Below are the code and all the weights of a small trained network. Each question names an input and a target symbol and asks about switching units off, where a switched-off unit gives its printed mean instead of its output.

import numpy as np


def w(rows, s, z=0):
    codes = np.array(rows[::2]) - 128.0
    scale = np.full(codes.shape[1], s)
    scale[-1] = z or s
    return codes * scale


def norm(h):
    return h / np.sqrt((h * h).mean(-1, keepdims=True) + 1e-5)


def f(y):
    return y / 2 * (1 + np.tanh(0.7978845608 * (y + 0.044715 * y**3)))


def softmax(a):
    e = np.exp(a - a.max(-1, keepdims=True))
    return e / e.sum(-1, keepdims=True)


def log_softmax(a):
    a = a - a.max(-1, keepdims=True)
    return a - np.log(np.exp(a).sum(-1, keepdims=True))


def net(x, mask):
    ids = ['γξπστω'.index(c) for c in x.split()]
    T = len(ids)
    res = E[ids] + P[:T]
    u = 0
    for l in range(3):
        r = norm(res)
        for j in range(3):
            rows = slice(2 * j, 2 * j + 2)
            q, k, v = (r @ M[l][rows].T for M in (Q, K, V))
            z = softmax(np.where(np.tri(T) > 0, q @ k.T / 2**0.5, -1e9)) @ v
            o = O[l][rows]
            res = res + np.where(mask[u + j], z, o[:, -1]) @ o[:, :-1]
        u += 3
        y = f(norm(res) @ A[l][:, :-1].T + A[l][:, -1])
        res = res + np.where(mask[u : u + 4], y, B[l][:, -1]) @ B[l][:, :-1]
        u += 4
    return log_softmax(norm(res)[-1] @ U[:, :-1].T + U[:, -1])


Q, K, V, O, A, B = {}, {}, {}, {}, {}, {}
E = w([
[253,61,90,66],'γ',
[31,177,70,109],'ξ',
[60,71,76,52],'π',
[197,164,118,103],'σ',
[107,106,161,164],'τ',
[160,208,19,105],'ω',
],0.014)
P = w([
[150,162,254,121],'0',
[142,118,19,195],'1',
[110,93,49,176],'2',
[112,82,81,158],'3',
[114,77,90,155],'4',
[127,74,108,144],'5',
[133,67,120,140],'6',
[145,64,129,139],'7',
[147,62,127,139],'8',
[150,56,134,132],'9',
[152,58,133,141],'10',
[150,52,133,138],'11',
[159,57,143,137],'12',
],0.0069)
Q[0] = w([
[137,146,190,254],'0.h1',
[130,174,106,245],'0.h1',
[169,115,26,103],'0.h2',
[89,128,152,155],'0.h2',
[237,128,20,113],'0.h3',
[193,155,139,158],'0.h3',
],0.0092)
K[0] = w([
[153,161,31,137],'0.h1',
[99,81,110,126],'0.h1',
[129,136,122,97],'0.h2',
[103,152,206,84],'0.h2',
[81,123,161,252],'0.h3',
[187,103,132,170],'0.h3',
],0.015)
V[0] = w([
[145,117,234,89],'0.h1',
[73,95,188,181],'0.h1',
[45,62,99,65],'0.h2',
[170,209,193,3],'0.h2',
[209,49,37,121],'0.h3',
[166,87,167,188],'0.h3',
],0.0062)
O[0] = w([
[86,118,83,228,114],'0.h1',
[46,75,177,132,84],'0.h1',
[124,155,146,128,124],'0.h2',
[3,108,211,129,102],'0.h2',
[95,82,175,175,249],'0.h3',
[196,186,21,60,152],'0.h3',
],0.0056,0.0022)
A[0] = w([
[113,187,53,155,47],'0.n1',
[94,1,120,160,252],'0.n2',
[126,47,71,30,172],'0.n3',
[48,156,106,68,168],'0.n4',
],0.0085,0.0021)
B[0] = w([
[177,52,117,219,177],'0.n1',
[255,117,196,194,240],'0.n2',
[77,67,21,133,254],'0.n3',
[88,31,85,141,170],'0.n4',
],0.0083,0.0051)
Q[1] = w([
[103,124,150,82],'1.h1',
[162,216,72,99],'1.h1',
[73,181,85,136],'1.h2',
[51,253,143,121],'1.h2',
[107,159,115,157],'1.h3',
[138,185,132,195],'1.h3',
],0.015)
K[1] = w([
[147,117,168,35],'1.h1',
[126,104,82,94],'1.h1',
[93,185,75,83],'1.h2',
[155,138,8,63],'1.h2',
[135,137,106,167],'1.h3',
[161,54,43,103],'1.h3',
],0.013)
V[1] = w([
[141,177,103,132],'1.h1',
[99,139,150,164],'1.h1',
[133,163,189,199],'1.h2',
[227,135,101,140],'1.h2',
[74,78,153,121],'1.h3',
[159,81,165,252],'1.h3',
],0.012)
O[1] = w([
[115,119,139,121,144],'1.h1',
[188,87,146,90,92],'1.h1',
[254,153,155,118,254],'1.h2',
[143,59,91,111,223],'1.h2',
[168,134,114,171,67],'1.h3',
[219,117,154,172,235],'1.h3',
],0.013,0.0064)
A[1] = w([
[200,162,132,193,172],'1.n1',
[159,197,111,243,3],'1.n2',
[66,254,39,134,243],'1.n3',
[21,85,95,194,96],'1.n4',
],0.0089,0.0028)
B[1] = w([
[169,240,97,55,253],'1.n1',
[124,16,250,62,149],'1.n2',
[203,120,33,254,157],'1.n3',
[217,195,135,57,154],'1.n4',
],0.0085,0.0056)
Q[2] = w([
[49,217,206,150],'2.h1',
[202,76,70,157],'2.h1',
[209,143,75,137],'2.h2',
[33,186,143,30],'2.h2',
[48,132,34,137],'2.h3',
[59,243,5,148],'2.h3',
],0.011)
K[2] = w([
[144,75,65,104],'2.h1',
[175,96,207,209],'2.h1',
[78,134,171,102],'2.h2',
[169,110,95,226],'2.h2',
[135,47,31,5],'2.h3',
[166,53,78,88],'2.h3',
],0.013)
V[2] = w([
[232,157,211,226],'2.h1',
[133,59,78,221],'2.h1',
[54,199,87,56],'2.h2',
[140,159,253,150],'2.h2',
[39,144,65,233],'2.h3',
[132,2,162,208],'2.h3',
],0.009)
O[2] = w([
[10,154,136,174,245],'2.h1',
[121,79,150,123,136],'2.h1',
[154,144,104,81,99],'2.h2',
[59,123,119,112,110],'2.h2',
[108,144,87,177,46],'2.h3',
[144,88,130,155,136],'2.h3',
],0.014,0.011)
A[2] = w([
[177,229,72,47,255],'2.n1',
[254,135,83,81,121],'2.n2',
[216,49,62,170,109],'2.n3',
[8,101,186,175,89],'2.n4',
],0.0091,0.0038)
B[2] = w([
[72,160,147,122,230],'2.n1',
[88,61,148,77,238],'2.n2',
[27,139,127,2,255],'2.n3',
[85,103,205,41,155],'2.n4',
],0.0087,0.0066)
U = w([
[197,120,50,25,127],'γ',
[21,108,204,145,29],'ξ',
[135,2,108,183,107],'π',
[88,228,137,48,63],'σ',
[194,165,156,166,253],'τ',
[131,147,35,195,224],'ω',
],0.011,0.0042)

Each question gives the input, a string of symbols that net reads in full, and the target symbol t.
The units are the heads (2 rows each of Q, K, V and O) and the neurons (one row each of A and B). Each row of codes is followed by its name. A weight is (code - 128) times the scale printed after its matrix; where a second scale follows, it is the last column's (O, A, B and U).
mask holds one flag per unit, layer by layer, with each layer's heads first. A switched-off unit (its flag False) gives its mean, the last column of its rows in O or B, instead of its output. The means were averaged over made-up inputs and are rounded, as every weight is.
A unit's drop is (log p(t) with every unit on - log p(t) with that unit switched off) / (log p(t) with every unit on - log p(t) with every unit switched off).
The circuit of an input: a set's keep is (log p(t) with only the set's units on - log p(t) with every unit switched off) / (log p(t) with every unit on - log p(t) with every unit switched off). Starting from the 12 units with the biggest drops (on a tie, the unit counted first), units are removed one at a time, each time the one whose removal leaves the highest keep (on an exact tie, the one counted first), for as long as the keep stays at least 0.8.
circuit, biggest first: the units of the circuit, biggest drop first
k most important neurons: the k neurons with the biggest drops, biggest first
k most important neurons of layer l: the k neurons of layer l with the biggest drops, biggest first
heads that matter: for each layer, one digit per head in row order, 1 if its drop is at least 0.15 and else 0, layers parted by /
input τ ω π γ π π γ ω τ γ π, target τ: circuit, biggest first => [1.h2, 1.h3]
input π ω ω ω ω π π γ π, target ξ: 2 most important neurons => [0.n2, 1.n4]
input ω σ τ π γ σ ξ ω τ, target γ: heads that matter => 110 / 111 / 010
input π ω γ σ ω σ σ ξ ω σ, target ξ: circuit, biggest first => [1.h2]
input π τ σ ξ ω ω, target ω: 2 most important neurons => [1.n3, 2.n3]
input σ ω γ, target σ: circuit, biggest first => [0.h2, 1.h2, 0.n2]
input ξ π γ σ ω ξ, target ω: heads that matter => 000 / 011 / 000
input γ π ω π τ ξ π γ ξ ω τ τ, target τ: heads that matter => 001 / 000 / 000
input γ ξ ξ, target π: circuit, biggest first => [1.h2, 2.h1, 0.n1]
input σ ω γ ω, target σ: heads that matter => 011 / 010 / 000
input π π π π γ σ γ, target ξ: circuit, biggest first => [1.h2, 0.h2]
input ξ ξ τ ω γ ω ω π ω σ τ, target ω: heads that matter => 100 / 011 / 001
input ω ω τ π τ, target γ: heads that matter => 110 / 011 / 010
input γ ω ξ σ σ, target π: circuit, biggest first => [1.h2]
input τ γ τ γ γ σ ω, target τ: 2 most important neurons of layer 1 => [1.n1, 1.n2]
input ω π π, target γ: circuit, biggest first => [1.h3, 2.h1]
input ω ω γ γ π π ω σ ξ γ γ ξ, target γ: heads that matter => 100 / 011 / 100
input ξ γ ξ π, target ω: heads that matter => 000 / 011 / 001
input τ τ ξ, target τ: circuit, biggest first => [0.n1, 1.h2, 1.h3]
input π γ γ, target ξ: circuit, biggest first => [1.h2]
input σ ω ξ σ γ γ, target σ: 3 most important neurons of layer 0 => [0.n3, 0.n2, 0.n1]
input π σ ω ξ ω ω, target ξ: heads that matter => 001 / 000 / 000
input τ τ τ, target τ: heads that matter => 100 / 010 / 000
input γ γ σ τ ω γ ω π τ ω σ π ξ, target π: heads that matter => 000 / 010 / 000
input ω σ π ω π π ω π τ τ ξ ξ, target γ: 3 most important neurons => [0.n2, 0.n3, 0.n4]
input τ π γ τ γ τ ω τ σ, target τ: heads that matter => 100 / 011 / 110
